Below are the code and all the weights of a small trained network. Each question names an input and a target symbol and asks about switching units off, where a switched-off unit gives its printed mean instead of its output.

import numpy as np


def w(rows, s, z=0):
    codes = np.array(rows[::2]) - 128.0
    scale = np.full(codes.shape[1], s)
    scale[-1] = z or s
    return codes * scale


def norm(h):
    return h / np.sqrt((h * h).mean(-1, keepdims=True) + 1e-5)


def f(y):
    return np.maximum(y, 0)


def softmax(a):
    e = np.exp(a - a.max(-1, keepdims=True))
    return e / e.sum(-1, keepdims=True)


def log_softmax(a):
    a = a - a.max(-1, keepdims=True)
    return a - np.log(np.exp(a).sum(-1, keepdims=True))


def net(x, mask):
    ids = ['αγεηθλπ'.index(c) for c in x.split()]
    T = len(ids)
    res = E[ids] + P[:T]
    u = 0
    for l in range(3):
        r = norm(res)
        for j in range(3):
            rows = slice(4 * j, 4 * j + 4)
            q, k, v = (r @ M[l][rows].T for M in (Q, K, V))
            z = softmax(np.where(np.tri(T) > 0, q @ k.T / 4**0.5, -1e9)) @ v
            o = O[l][rows]
            res = res + np.where(mask[u + j], z, o[:, -1]) @ o[:, :-1]
        u += 3
        y = f(norm(res) @ A[l][:, :-1].T + A[l][:, -1])
        res = res + np.where(mask[u : u + 4], y, B[l][:, -1]) @ B[l][:, :-1]
        u += 4
    return log_softmax(norm(res)[-1] @ U[:, :-1].T + U[:, -1])


Q, K, V, O, A, B = {}, {}, {}, {}, {}, {}
E = w([
[128,161,245],'α',
[164,95,75],'γ',
[155,108,103],'ε',
[89,4,105],'η',
[152,93,121],'θ',
[156,127,87],'λ',
[147,131,115],'π',
],0.016)
P = w([
[178,174,132],'0',
[127,173,105],'1',
[89,148,7],'2',
[183,82,156],'3',
[148,200,137],'4',
[75,145,28],'5',
[173,63,156],'6',
[143,200,142],'7',
[88,134,40],'8',
[158,56,172],'9',
[140,199,139],'10',
],0.019)
Q[0] = w([
[164,149,14],'L0H1',
[100,149,103],'L0H1',
[42,146,192],'L0H1',
[44,97,150],'L0H1',
[83,46,139],'L0H2',
[136,201,151],'L0H2',
[131,41,118],'L0H2',
[108,111,125],'L0H2',
[139,48,136],'L0H3',
[118,125,121],'L0H3',
[158,101,95],'L0H3',
[164,253,51],'L0H3',
],0.011)
K[0] = w([
[72,165,247],'L0H1',
[152,108,181],'L0H1',
[185,54,48],'L0H1',
[213,133,140],'L0H1',
[193,179,108],'L0H2',
[99,90,179],'L0H2',
[145,190,72],'L0H2',
[142,147,121],'L0H2',
[69,90,166],'L0H3',
[117,142,133],'L0H3',
[126,92,122],'L0H3',
[185,141,82],'L0H3',
],0.011)
V[0] = w([
[129,127,129],'L0H1',
[222,46,161],'L0H1',
[128,128,128],'L0H1',
[2,157,195],'L0H1',
[62,130,71],'L0H2',
[226,169,169],'L0H2',
[130,138,149],'L0H2',
[158,141,157],'L0H2',
[101,152,112],'L0H3',
[185,113,187],'L0H3',
[126,47,53],'L0H3',
[157,83,122],'L0H3',
],0.0058)
O[0] = w([
[128,128,128,128],'L0H1',
[144,66,84,136],'L0H1',
[128,128,128,128],'L0H1',
[86,133,254,2],'L0H1',
[41,130,138,111],'L0H2',
[229,206,136,202],'L0H2',
[131,133,121,115],'L0H2',
[180,139,126,137],'L0H2',
[117,122,129,121],'L0H3',
[174,151,101,126],'L0H3',
[151,105,201,179],'L0H3',
[149,145,152,152],'L0H3',
],0.006,0.0036)
A[0] = w([
[10,143,46,3],'L0N1',
[34,138,76,51],'L0N2',
[65,54,66,164],'L0N3',
[2,119,90,1],'L0N4',
],0.0096,0.0039)
B[0] = w([
[150,108,45,206],'L0N1',
[180,81,41,182],'L0N2',
[135,177,62,255],'L0N3',
[212,10,140,163],'L0N4',
],0.012,0.004)
Q[1] = w([
[76,99,133],'L1H1',
[97,99,155],'L1H1',
[82,133,78],'L1H1',
[210,154,124],'L1H1',
[110,73,132],'L1H2',
[119,141,100],'L1H2',
[90,96,160],'L1H2',
[82,27,150],'L1H2',
[105,136,170],'L1H3',
[176,249,117],'L1H3',
[107,86,167],'L1H3',
[158,234,175],'L1H3',
],0.018)
K[1] = w([
[239,240,161],'L1H1',
[200,139,201],'L1H1',
[160,199,78],'L1H1',
[75,80,107],'L1H1',
[183,135,110],'L1H2',
[120,137,117],'L1H2',
[204,142,145],'L1H2',
[233,185,86],'L1H2',
[138,221,71],'L1H3',
[8,155,168],'L1H3',
[202,150,105],'L1H3',
[22,203,152],'L1H3',
],0.015)
V[1] = w([
[97,40,63],'L1H1',
[146,109,147],'L1H1',
[142,161,209],'L1H1',
[132,215,71],'L1H1',
[126,131,126],'L1H2',
[77,251,149],'L1H2',
[19,61,1],'L1H2',
[162,234,208],'L1H2',
[65,42,252],'L1H3',
[61,197,41],'L1H3',
[222,90,199],'L1H3',
[49,214,85],'L1H3',
],0.0045)
O[1] = w([
[53,108,125,205],'L1H1',
[145,138,123,118],'L1H1',
[184,179,96,25],'L1H1',
[109,97,185,195],'L1H1',
[128,128,128,129],'L1H2',
[175,166,146,69],'L1H2',
[105,93,54,166],'L1H2',
[197,180,195,78],'L1H2',
[155,255,195,2],'L1H3',
[150,81,37,96],'L1H3',
[95,128,193,196],'L1H3',
[202,106,64,60],'L1H3',
],0.0052,0.004)
A[1] = w([
[3,144,100,101],'L1N1',
[164,212,130,254],'L1N2',
[163,111,207,150],'L1N3',
[126,151,127,60],'L1N4',
],0.019,0.0071)
B[1] = w([
[2,48,69,196],'L1N1',
[29,135,192,254],'L1N2',
[105,63,59,235],'L1N3',
[83,172,141,130],'L1N4',
],0.0095,0.0062)
Q[2] = w([
[129,91,151],'L2H1',
[174,5,193],'L2H1',
[127,67,149],'L2H1',
[113,122,74],'L2H1',
[106,183,127],'L2H2',
[115,131,50],'L2H2',
[155,109,179],'L2H2',
[146,145,113],'L2H2',
[167,51,144],'L2H3',
[116,158,85],'L2H3',
[137,198,75],'L2H3',
[149,107,150],'L2H3',
],0.019)
K[2] = w([
[157,141,157],'L2H1',
[255,177,185],'L2H1',
[193,144,153],'L2H1',
[136,74,64],'L2H1',
[80,177,152],'L2H2',
[64,117,81],'L2H2',
[192,128,158],'L2H2',
[128,135,105],'L2H2',
[194,136,189],'L2H3',
[76,167,78],'L2H3',
[67,151,31],'L2H3',
[193,114,181],'L2H3',
],0.015)
V[2] = w([
[140,60,175],'L2H1',
[216,67,123],'L2H1',
[148,233,108],'L2H1',
[158,156,13],'L2H1',
[102,98,94],'L2H2',
[136,88,87],'L2H2',
[191,178,149],'L2H2',
[54,164,147],'L2H2',
[137,115,129],'L2H3',
[2,97,72],'L2H3',
[152,132,150],'L2H3',
[94,131,155],'L2H3',
],0.01)
O[2] = w([
[56,102,129,89],'L2H1',
[116,9,101,151],'L2H1',
[238,145,205,130],'L2H1',
[175,112,89,254],'L2H1',
[121,211,156,202],'L2H2',
[106,164,154,207],'L2H2',
[106,63,112,46],'L2H2',
[136,92,131,102],'L2H2',
[126,98,119,132],'L2H3',
[180,167,75,212],'L2H3',
[105,107,144,101],'L2H3',
[110,138,113,102],'L2H3',
],0.012,0.0066)
A[2] = w([
[4,244,200,8],'L2N1',
[159,194,216,68],'L2N2',
[70,66,77,253],'L2N3',
[182,166,34,108],'L2N4',
],0.014,0.0057)
B[2] = w([
[133,122,252,176],'L2N1',
[101,198,44,158],'L2N2',
[98,237,87,248],'L2N3',
[91,64,206,229],'L2N4',
],0.014,0.011)
U = w([
[74,147,201,184],'α',
[145,55,45,138],'γ',
[129,27,162,173],'ε',
[42,175,73,115],'η',
[33,20,143,102],'θ',
[208,147,136,143],'λ',
[152,248,119,2],'π',
],0.015,0.0069)

Each question gives the input, a string of symbols that net reads in full, and the target symbol t.
The units are the heads (4 rows each of Q, K, V and O) and the neurons (one row each of A and B). Each row of codes is followed by its name. A weight is (code - 128) times the scale printed after its matrix; where a second scale follows, it is the last column's (O, A, B and U).
mask holds one flag per unit, layer by layer, with each layer's heads first. A switched-off unit (its flag False) gives its mean, the last column of its rows in O or B, instead of its output. The means were averaged over made-up inputs and are rounded, as every weight is.
A unit's drop is (log p(t) with every unit on - log p(t) with that unit switched off) / (log p(t) with every unit on - log p(t) with every unit switched off).
The circuit of an input: a set's keep is (log p(t) with only the set's units on - log p(t) with every unit switched off) / (log p(t) with every unit on - log p(t) with every unit switched off). Starting from the 12 units with the biggest drops (on a tie, the unit counted first), units are removed one at a time, each time the one whose removal leaves the highest keep (on an exact tie, the one counted first), for as long as the keep stays at least 0.8.
circuit, biggest first: the units of the circuit, biggest drop first
top k neurons: the k neurons with the biggest drops, biggest first
top k neurons in layer l: the k neurons of layer l with the biggest drops, biggest first
which heads matter: for each layer, one digit per head in row order, 1 if its drop is at least 0.15 and else 0, layers parted by /
input ε ε ε γ α ε λ π π α, target ε: circuit, biggest first => (L1N1 L1N3 L1N2)
input λ θ ε γ ε, target θ: circuit, biggest first => (L2N4 L2N3)
input θ λ γ θ, target θ: top 3 neurons in layer 1 => (L1N1 L1N3 L1N2)
input λ α α π ε, target α: circuit, biggest first => (L1N2 L2N1)
input λ α θ, target γ: top 2 neurons in layer 0 => (L0N4 L0N2)
input η γ α ε θ λ η, target η: circuit, biggest first => (L2N3)
input ε π θ, target γ: circuit, biggest first => (L1N2 L1H3 L0N2)
input γ θ ε, target γ: which heads matter => 100 / 001 / 100
input γ η η α γ λ α γ α α, target γ: which heads matter => 110 / 001 / 000
input ε π λ θ θ λ ε α η λ, target ε: top 3 neurons => (L1N1 L1N3 L1N2)
input π θ θ γ α λ γ, target π: top 2 neurons in layer 1 => (L1N2 L1N1)
input α η λ ε, target α: which heads matter => 000 / 000 / 100
input ε γ α γ γ α γ, target ε: top 3 neurons => (L1N3 L1N1 L0N1)
input π ε θ γ γ γ λ λ π α, target π: top 4 neurons => (L1N2 L1N3 L2N2 L1N1)
input θ ε α γ, target θ: which heads matter => 110 / 011 / 101
input π λ θ π α π γ α π λ, target π: which heads matter => 111 / 000 / 100
input λ ε η ε γ θ λ, target λ: which heads matter => 111 / 011 / 100
input γ λ π ε θ, target θ: top 2 neurons => (L2N4 L0N3)
input π α λ, target γ: which heads matter => 000 / 001 / 100
input λ η θ ε γ λ α λ, target α: top 2 neurons => (L2N1 L0N3)
input γ γ η η, target γ: top 2 neurons in layer 1 => (L1N1 L1N3)
input η η π α η λ γ γ α λ γ, target α: top 2 neurons in layer 2 => (L2N1 L2N2)
input λ α θ γ, target λ: top 3 neurons in layer 1 => (L1N3 L1N1 L1N2)
input λ γ θ π, target λ: which heads matter => 111 / 011 / 100
input θ ε λ α α η λ, target θ: top neuron => (L0N3)
input η γ η γ γ γ η γ λ π, target η: which heads matter => 000 / 000 / 100
input θ ε θ ε, target θ: top 2 neurons => (L0N3 L1N1)
input ε λ γ λ, target ε: top neuron => (L1N1)
input θ λ λ γ η η γ λ λ α γ, target α: top 2 neurons => (L2N1 L0N3)
